Below is a small trained network, with its code and all its weights. Each question gives an input and a target symbol and asks what happens when units are switched off, that is, made to give their printed mean instead of their output.

import numpy as np


def w(rows, s, z=0):
    codes = np.array(rows[::2]) - 128.0
    scale = np.full(codes.shape[1], s)
    scale[-1] = z or s
    return codes * scale


def norm(h):
    return h / np.sqrt((h * h).mean(-1, keepdims=True) + 1e-5)


def f(y):
    return np.maximum(y, 0)


def softmax(a):
    e = np.exp(a - a.max(-1, keepdims=True))
    return e / e.sum(-1, keepdims=True)


def log_softmax(a):
    a = a - a.max(-1, keepdims=True)
    return a - np.log(np.exp(a).sum(-1, keepdims=True))


def net(x, mask):
    ids = ['ΛΠγζηθτ'.index(c) for c in x.split()]
    T = len(ids)
    res = E[ids] + P[:T]
    u = 0
    for l in range(2):
        r = norm(res)
        for j in range(2):
            rows = slice(2 * j, 2 * j + 2)
            q, k, v = (r @ M[l][rows].T for M in (Q, K, V))
            z = softmax(np.where(np.tri(T) > 0, q @ k.T / 2**0.5, -1e9)) @ v
            o = O[l][rows]
            res = res + np.where(mask[u + j], z, o[:, -1]) @ o[:, :-1]
        u += 2
        y = f(norm(res) @ A[l][:, :-1].T + A[l][:, -1])
        res = res + np.where(mask[u : u + 4], y, B[l][:, -1]) @ B[l][:, :-1]
        u += 4
    return log_softmax(norm(res)[-1] @ U[:, :-1].T + U[:, -1])


Q, K, V, O, A, B = {}, {}, {}, {}, {}, {}
E = w([
[117,45,92,81,185,149,48,144],'Λ',
[172,179,207,143,42,144,147,75],'Π',
[216,200,142,90,175,84,6,225],'γ',
[92,160,66,90,213,86,79,70],'ζ',
[33,80,212,73,110,79,130,178],'η',
[145,76,173,197,221,198,159,154],'θ',
[189,46,101,97,155,107,169,120],'τ',
],0.018)
P = w([
[76,98,164,135,185,108,254,231],'0',
[100,126,170,173,115,96,187,144],'1',
[96,152,143,156,122,81,158,115],'2',
[103,166,141,169,111,77,137,105],'3',
[125,172,153,189,98,59,125,95],'4',
[108,144,173,164,107,116,70,90],'5',
],0.0091)
Q[0] = w([
[123,196,2,168,83,139,160,234],'L0H1',
[124,99,146,95,120,98,117,32],'L0H1',
[22,132,230,193,187,101,7,173],'L0H2',
[170,137,173,141,65,8,202,90],'L0H2',
],0.0063)
K[0] = w([
[86,71,106,6,83,181,217,111],'L0H1',
[112,111,147,178,158,94,126,40],'L0H1',
[2,67,124,184,176,224,116,7],'L0H2',
[230,226,154,174,127,179,205,141],'L0H2',
],0.0056)
V[0] = w([
[117,64,88,120,51,28,92,129],'L0H1',
[128,149,208,198,254,166,152,139],'L0H1',
[134,182,142,104,141,46,151,126],'L0H2',
[146,169,125,202,141,144,175,187],'L0H2',
],0.0067)
O[0] = w([
[38,127,131,68,165,108,134,159,84],'L0H1',
[54,77,102,232,2,76,147,183,245],'L0H1',
[136,90,118,174,154,170,151,115,114],'L0H2',
[135,154,156,126,169,72,21,133,159],'L0H2',
],0.0056,0.011)
A[0] = w([
[153,118,76,107,84,159,138,162,161],'L0N1',
[54,180,255,70,88,161,168,102,140],'L0N2',
[222,191,163,135,123,121,70,168,118],'L0N3',
[106,85,143,169,166,98,144,156,253],'L0N4',
],0.0095,0.0032)
B[0] = w([
[198,130,151,113,123,97,97,117,137],'L0N1',
[118,104,110,7,118,159,140,136,168],'L0N2',
[159,167,157,84,198,139,93,129,158],'L0N3',
[137,176,77,65,105,156,119,166,253],'L0N4',
],0.013,0.012)
Q[1] = w([
[162,53,52,79,180,2,54,4],'L1H1',
[78,195,186,190,116,105,109,84],'L1H1',
[108,22,231,43,59,86,69,15],'L1H2',
[73,94,174,217,205,113,138,98],'L1H2',
],0.0089)
K[1] = w([
[170,163,148,101,252,143,127,101],'L1H1',
[76,137,66,137,186,106,155,153],'L1H1',
[120,112,135,110,190,184,173,105],'L1H2',
[117,86,20,164,136,124,171,164],'L1H2',
],0.011)
V[1] = w([
[110,67,103,141,163,66,54,114],'L1H1',
[125,245,143,109,103,53,107,183],'L1H1',
[124,94,136,138,211,206,149,146],'L1H2',
[86,109,129,161,194,38,124,170],'L1H2',
],0.011)
O[1] = w([
[159,174,92,143,81,184,156,122,49],'L1H1',
[63,150,125,104,131,144,115,51,255],'L1H1',
[123,151,140,249,103,130,91,135,110],'L1H2',
[175,127,110,144,205,131,140,121,112],'L1H2',
],0.015,0.0068)
A[1] = w([
[232,44,101,122,127,88,210,105,50],'L1N1',
[120,103,38,92,134,150,124,131,2],'L1N2',
[91,118,68,153,120,179,174,83,106],'L1N3',
[99,97,195,247,124,174,111,155,90],'L1N4',
],0.012,0.0046)
B[1] = w([
[223,118,214,146,245,83,186,74,160],'L1N1',
[222,93,62,216,88,84,91,97,195],'L1N2',
[112,191,207,110,169,83,117,68,167],'L1N3',
[99,116,198,227,162,238,85,181,253],'L1N4',
],0.011,0.0071)
U = w([
[181,222,126,150,88,162,217,160,99],'Λ',
[43,73,159,60,126,84,181,159,176],'Π',
[176,204,135,86,255,96,55,228,1],'γ',
[199,41,173,132,240,91,226,111,115],'ζ',
[49,172,85,197,189,98,171,5,137],'η',
[104,130,220,223,158,173,124,176,186],'θ',
[226,94,46,136,88,139,47,191,73],'τ',
],0.0067,0.0049)

Each question gives the input, a string of symbols that net reads in full, and the target symbol t.
The units are the heads (2 rows each of Q, K, V and O) and the neurons (one row each of A and B). Each row of codes is followed by its name. A weight is (code - 128) times the scale printed after its matrix; where a second scale follows, it is the last column's (O, A, B and U).
mask holds one flag per unit, layer by layer, with each layer's heads first. A switched-off unit (its flag False) gives its mean, the last column of its rows in O or B, instead of its output. The means were averaged over made-up inputs and are rounded, as every weight is.
A unit's drop is (log p(t) with every unit on - log p(t) with that unit switched off) / (log p(t) with every unit on - log p(t) with every unit switched off).
The circuit of an input: a set's keep is (log p(t) with only the set's units on - log p(t) with every unit switched off) / (log p(t) with every unit on - log p(t) with every unit switched off). Starting from all 12 units, units are removed one at a time, each time the one whose removal leaves the highest keep (on an exact tie, the one counted first), for as long as the keep stays at least 0.8.
units of the circuit, in order: the units of the circuit, biggest drop first
unit that matters most: the unit with the biggest drop
k most important neurons: the k neurons with the biggest drops, biggest first
k most important neurons of layer l: the k neurons of layer l with the biggest drops, biggest first
which heads matter: for each layer, one digit per head in row order, 1 if its drop is at least 0.15 and else 0, layers parted by /
drop when u is switched off: that unit's drop, to one decimal
input θ η Π θ, target η: which heads matter	11 / 11
input θ η θ η θ, target η: unit that matters most	L0N4
input γ θ θ Λ θ, target Λ: which heads matter	00 / 11
input θ Λ θ, target Λ: which heads matter	01 / 11
input θ γ γ θ Π, target Π: which heads matter	00 / 01
input γ θ ζ η ζ θ, target ζ: which heads matter	00 / 01
input Λ ζ Π, target Π: which heads matter	00 / 00
input θ θ ζ η θ, target ζ: which heads matter	10 / 01
input θ γ θ γ θ, target γ: which heads matter	01 / 01
input θ τ θ, target τ: 3 most important neurons of layer 0	[L0N4, L0N1, L0N2]
input θ η τ τ τ Λ, target τ: units of the circuit, in order	[L1H1, L1N2]
input Π γ Π η γ Λ, target η: 2 most important neurons	[L0N2, L0N3]
input η θ Λ, target τ: which heads matter	00 / 00
input θ θ θ γ Λ, target η: which heads matter	00 / 10
input θ γ θ, target γ: 2 most important neurons	[L0N4, L1N4]
input η ζ Π η η τ, target Π: most important neuron	[L0N3]
input γ θ θ Π θ, target Π: which heads matter	00 / 01
input θ Λ τ γ ζ τ, target η: drop when L0N3 is switched off	0.5
input Λ θ θ Π ζ θ, target Π: drop when L1N4 is switched off	0.1
input θ τ τ γ θ, target τ: drop when L1H1 is switched off	0.2
input ζ Λ γ η θ τ, target η: most important neuron of layer 1	[L1N3]
